A =
[[133 134 116 123 131 127 117 120 125]
 [140 136 123 130 124 133 111 121 131]
 [131 130 124 129 130 125 128 119 126]
 [135 131 114 123 137 123 113 128 119]
 [132 131 129 128 134 126 126 123 121]
 [124 123 132 140 123 129 116 121 130]
 [133 128 105 121 136 125 110 137 129]
 [140 135 124 132 123 133 113 118 133]
 [125 120 129 141 122 130 121 127 133]
 [130 133 115 121 137 124 114 124 122]
 [126 134 128 129 127 128 132 118 112]
 [120 120 129 143 121 131 117 121 131]
 [133 135 125 119 135 127 140 131 115]
 [144 128 131 130 132 130 134 128 124]
 [132 133 123 120 131 122 130 125 123]]
Give the entry just right of the largest entry.
Answer: 128
The entry directly below the smallest entry: 124
The second entry on the main diagonal: 136
Give the 2nd smallest entry.
Answer: 110
Give the first entry, reading row by row.
Answer: 133
Give the bottom-left entry.
Answer: 132
The smallest entry is 105
The top-right entry: 125
Give the entry in the bottom-right corner.
Answer: 123
Give the entry just right of the smallest entry.
Answer: 121
The fifth entry, reading row by row: 131
Give the 3rd entry on the main diagonal.
Answer: 124
The entry just right of the centre entry is 133
The maximum -> 144
The smallest entry in the last column -> 112
The second entry on the diagonal from the top-right corner: 121
Give the smallest entry in the last row.
Answer: 120
The entry just left of the smallest entry is 128
The entry directly above 110 -> 116
The last entry in the row that holds the smallest entry: 129
The first entry in the row that holds the smallest entry is 133
The second largest entry: 143
Give the last entry in the row that holds the largest entry.
Answer: 124
The third entry on the diagonal from the top-right corner is 128
The second entry in reading order -> 134

Questions about the array below. Rows and columns are numbered from 0.
1) Read off the entry in the top-left corner.
2) Read off the entry in the bottom-left corner.
3) Read off the entry directly above 116.
4) Read off the entry just right of 116.
5) Read off the minimum.
6) Read off the entry at row 0, column 2.
7) Read off the entry at row 1, column 1.
8) Read off the entry directly above the largest entry.
[[129 142 129 135 129 129 149 132 130]
 [130 151 128 143 128 130 124 134 136]
 [129 118 128 121 128 129 121 123 131]
 [128 127 127 126 127 128 115 133 127]
 [129 144 128 138 127 130 121 132 134]
 [129 107 127 116 127 129 110 125 133]]
1) 129
2) 129
3) 138
4) 127
5) 107
6) 129
7) 151
8) 142

Read these off the grid that follows.
1) Which number is the entry just right of 138?
2) Which number is the bottom-right entry?
3) Which number is the entry in the top-left corner?
4) Which number is the entry in the top-right corner?
5) Which number is the 5th-last entry, reading row by row?
6) Which number is the largest entry in the first column?
7) Which number is the bottom-left entry?
8) Which number is the minimum?
[[129 151 144 146]
 [127 116 131 137]
 [149 115 134 128]
 [105 120 129 104]
 [128 136 113 122]
 [139 110 111 151]
 [132 105 137 140]
 [134 128 106 140]
 [116 138 151 143]
 [148 144 131 116]]
1) 151
2) 116
3) 129
4) 146
5) 143
6) 149
7) 148
8) 104

[126, 119, 132, 150, 115, 129, 127, 116, 126, 129, 123, 124, 127, 124, 125, 134]
The entry just right of the smallest entry -> 129
Read off the entry just left of the largest entry.
132
Read off the entry just left of 116.
127
The largest entry -> 150
Read off the entry just right of 150.
115

[[132, 115, 128, 117, 120, 119, 132, 139, 130, 141, 124], [133, 122, 128, 110, 124, 112, 134, 135, 138, 137, 124], [113, 133, 122, 129, 131, 128, 109, 108, 147, 116, 124], [115, 113, 123, 130, 116, 127, 108, 133, 111, 130, 126], [115, 109, 118, 134, 123, 136, 109, 126, 130, 139, 124], [112, 112, 121, 128, 119, 124, 105, 134, 122, 133, 125]]
Report the entry just left of 131.
129
Report the entry just left of 137.
138
The largest entry -> 147
The smallest entry: 105
The entry just left of the largest entry -> 108
The entry just right of 120 is 119

Questions about the grid below.
1) Find the 3rd entry on the main diagonal.
2) Find the first entry of the smallest entry's row.
3) Find the entry in the top-left corner.
4) Find the top entry of the column that holds the smallest entry.
5) Find the second smallest entry.
6) Find the last entry, reading row by row.
7) Find the entry in the bottom-left corner.
8) Find the bottom entry of the column that holds the largest entry.
133,128,129,123,127,128,129,107,128,138,129,144,115,128
128,127,122,127,128,128,104,130,129,124,128,123,124,143
129,128,127,128,128,128,127,128,128,128,128,128,127,129
126,128,125,124,110,125,126,126,129,129,127,129,129,123
1) 127
2) 128
3) 133
4) 129
5) 107
6) 123
7) 126
8) 129

grid = [156 126 135 115 116 133 126 128 115 125 114 133 109 121 135]
The 3rd entry from the right -> 109
The entry at the centre: 128
The 3rd entry?
A: 135
The first entry?
A: 156

Questions about the array below.
1) What is the entry directly above the smallest entry?
2) What is the entry directly above 151?
3) What is the entry in the bottom-left corner?
4) What is the third largest entry?
5) What is the entry just right of the smallest entry?
6) What is the fourth entry, reading row by row?
7) What is the entry directly below the smallest entry?
8) What is the last entry, reading row by row?
124	131	142	136	123	121	128	134	130	128	130	131	118	128	141	142
135	137	139	128	126	117	130	129	126	137	121	129	122	118	141	119
124	111	120	123	119	142	123	127	133	105	130	138	132	151	121	143
106	125	133	134	123	136	122	128	130	141	146	137	142	141	132	132
1) 137
2) 118
3) 106
4) 143
5) 130
6) 136
7) 141
8) 132
